Below are the code and all the weights of a small trained network. Each question names an input and a class and asks about switching units off, where a switched-off unit gives its printed mean instead of its output.

import numpy as np


def w(rows, s, z=0):
    codes = np.array(rows[::2]) - 128.0
    scale = np.full(codes.shape[1], s)
    scale[-1] = z or s
    return codes * scale


def norm(h):
    return h / np.sqrt((h * h).mean(-1, keepdims=True) + 1e-5)


def f(y):
    return y / 2 * (1 + np.tanh(0.7978845608 * (y + 0.044715 * y**3)))


def log_softmax(a):
    a = a - a.max(-1, keepdims=True)
    return a - np.log(np.exp(a).sum(-1, keepdims=True))


def net(x, mask):
    res = np.array(x, float).reshape(1, 7) / 4 @ E
    u = 0
    for l in range(4):
        y = f(norm(res) @ A[l][:, :-1].T + A[l][:, -1])
        res = res + np.where(mask[u : u + 3], y, B[l][:, -1]) @ B[l][:, :-1]
        u += 3
    return log_softmax(norm(res)[-1] @ U[:, :-1].T + U[:, -1])


A, B = {}, {}
E = w([
[149,126,118,129,135,128,118,126],'x0',
[145,133,125,94,123,54,137,151],'x1',
[89,127,50,161,145,113,42,237],'x2',
[212,205,145,131,86,143,188,253],'x3',
[137,116,195,152,128,94,85,135],'x4',
[140,109,121,129,132,137,121,128],'x5',
[121,49,109,98,239,150,234,161],'x6',
],0.0061)
A[0] = w([
[198,144,56,148,142,35,158,105,236],'0.n1',
[157,72,254,204,179,108,94,153,253],'0.n2',
[119,163,69,73,148,215,156,103,214],'0.n3',
],0.0055,0.004)
B[0] = w([
[65,53,115,54,79,24,132,125,243],'0.n1',
[47,145,2,23,112,197,177,154,252],'0.n2',
[64,187,84,54,104,133,115,157,233],'0.n3',
],0.0091,0.0033)
A[1] = w([
[254,151,179,165,186,167,159,87,3],'1.n1',
[194,101,188,81,104,152,189,47,89],'1.n2',
[139,80,131,93,67,177,95,136,136],'1.n3',
],0.0092,0.0049)
B[1] = w([
[186,132,149,171,200,239,155,124,108],'1.n1',
[80,56,86,233,91,139,64,250,227],'1.n2',
[145,210,125,117,71,80,200,96,253],'1.n3',
],0.011,0.0024)
A[2] = w([
[152,72,51,216,165,108,74,197,70],'2.n1',
[149,74,137,149,255,122,180,142,4],'2.n2',
[145,71,124,150,243,138,218,161,140],'2.n3',
],0.0076,0.0029)
B[2] = w([
[69,62,192,197,92,172,145,178,228],'2.n1',
[237,226,154,183,143,117,48,122,130],'2.n2',
[222,244,101,254,43,11,56,47,250],'2.n3',
],0.01,0.0017)
A[3] = w([
[142,111,153,189,125,141,166,186,2],'3.n1',
[213,162,163,114,120,140,169,205,11],'3.n2',
[121,172,104,178,141,243,151,105,99],'3.n3',
],0.011,0.0022)
B[3] = w([
[69,131,146,134,119,150,92,97,157],'3.n1',
[95,69,135,100,157,173,76,9,253],'3.n2',
[148,109,187,67,111,64,117,185,235],'3.n3',
],0.015,0.0024)
U = w([
[206,233,173,220,63,76,54,47,174],'0',
[59,23,151,221,118,176,77,241,126],'1',
[67,126,120,61,119,118,160,113,207],'2',
[76,110,119,67,117,130,160,116,216],'3',
[65,35,153,70,230,205,48,9,138],'4',
[70,171,75,34,111,147,203,134,117],'5',
[136,79,186,29,131,49,138,169,128],'6',
[214,88,137,114,254,231,242,175,2],'7',
],0.0094,0.008)

Each question gives the input, the list of numbers given to net, and the class t.
The units are the neurons (one row each of A and B). Each row of codes is followed by its name. A weight is (code - 128) times the scale printed after its matrix; where a second scale follows, it is the last column's (A, B and U).
mask holds one flag per neuron, layer by layer. A switched-off neuron (its flag False) gives its mean, the last column of its row in B, instead of its output. The means were averaged over made-up inputs and are rounded, as every weight is.
A unit's drop is (log p(t) with every unit on - log p(t) with that unit switched off) / (log p(t) with every unit on - log p(t) with every unit switched off).
The circuit of an input: a set's keep is (log p(t) with only the set's units on - log p(t) with every unit switched off) / (log p(t) with every unit on - log p(t) with every unit switched off). Starting from all 12 units, units are removed one at a time, each time the one whose removal leaves the highest keep (on an exact tie, the one counted first), for as long as the keep stays at least 0.8.
units of the circuit, in order: the units of the circuit, biggest drop first
top k neurons: the k neurons with the biggest drops, biggest first
k most important neurons of layer l: the k neurons of layer l with the biggest drops, biggest first
drop of u: that unit's drop, to one decimal
input [8,7,-8,-2,4,1,-3], class 1: most important neuron of layer 0 : (0.n3)
input [3,-1,-5,-4,4,-5,7], class 0: top 2 neurons : (2.n3 0.n2)
input [-6,1,-7,-4,-3,-4,-6], class 1: units of the circuit, in order : (1.n2 0.n2)
input [-2,-3,1,-6,8,5,-5], class 5: top 2 neurons : (0.n2 1.n3)
input [4,7,0,-1,-5,2,8], class 0: top 2 neurons : (2.n3 0.n2)
input [-2,-8,1,5,4,-4,-2], class 6: units of the circuit, in order : (3.n3 0.n1)
input [-8,4,-8,-6,8,4,-3], class 1: top 2 neurons : (1.n2 0.n3)
input [-4,-3,-1,7,-7,-1,6], class 4: top 2 neurons : (3.n2 0.n3)
input [1,-2,-2,-3,7,-3,2], class 5: top 2 neurons : (0.n2 3.n2)
input [-6,-3,5,7,-2,-4,5], class 4: top 2 neurons : (3.n2 1.n2)
input [1,-6,-2,7,-2,-2,-2], class 4: top 2 neurons : (3.n2 0.n2)
input [6,4,8,7,-1,-2,8], class 0: top 3 neurons : (2.n3 1.n2 2.n2)
input [-5,6,-8,-8,1,-5,7], class 1: top 2 neurons : (1.n2 1.n3)
input [5,-6,6,7,4,-3,-2], class 4: most important neuron of layer 1 : (1.n2)
input [5,-1,-8,-5,-2,-5,8], class 0: top 2 neurons : (2.n3 2.n2)
input [-3,-7,8,5,-8,4,8], class 0: top 4 neurons : (2.n3 0.n2 1.n2 2.n2)
input [3,-6,-3,5,0,1,-5], class 6: 2 most important neurons of layer 3 : (3.n3 3.n1)
input [1,1,-6,6,-3,5,6], class 0: drop of 3.n1 : -0.1
input [2,-7,2,8,-2,-3,4], class 4: drop of 3.n2 : 1.1
input [2,2,-1,2,4,0,1], class 5: drop of 0.n2 : 0.8
input [1,-8,-7,2,0,3,5], class 6: 2 most important neurons of layer 0 : (0.n3 0.n2)
input [7,2,7,1,-5,4,-6], class 1: units of the circuit, in order : (2.n1)
input [1,-1,-5,-6,-5,-7,7], class 0: 2 most important neurons of layer 2 : (2.n3 2.n2)
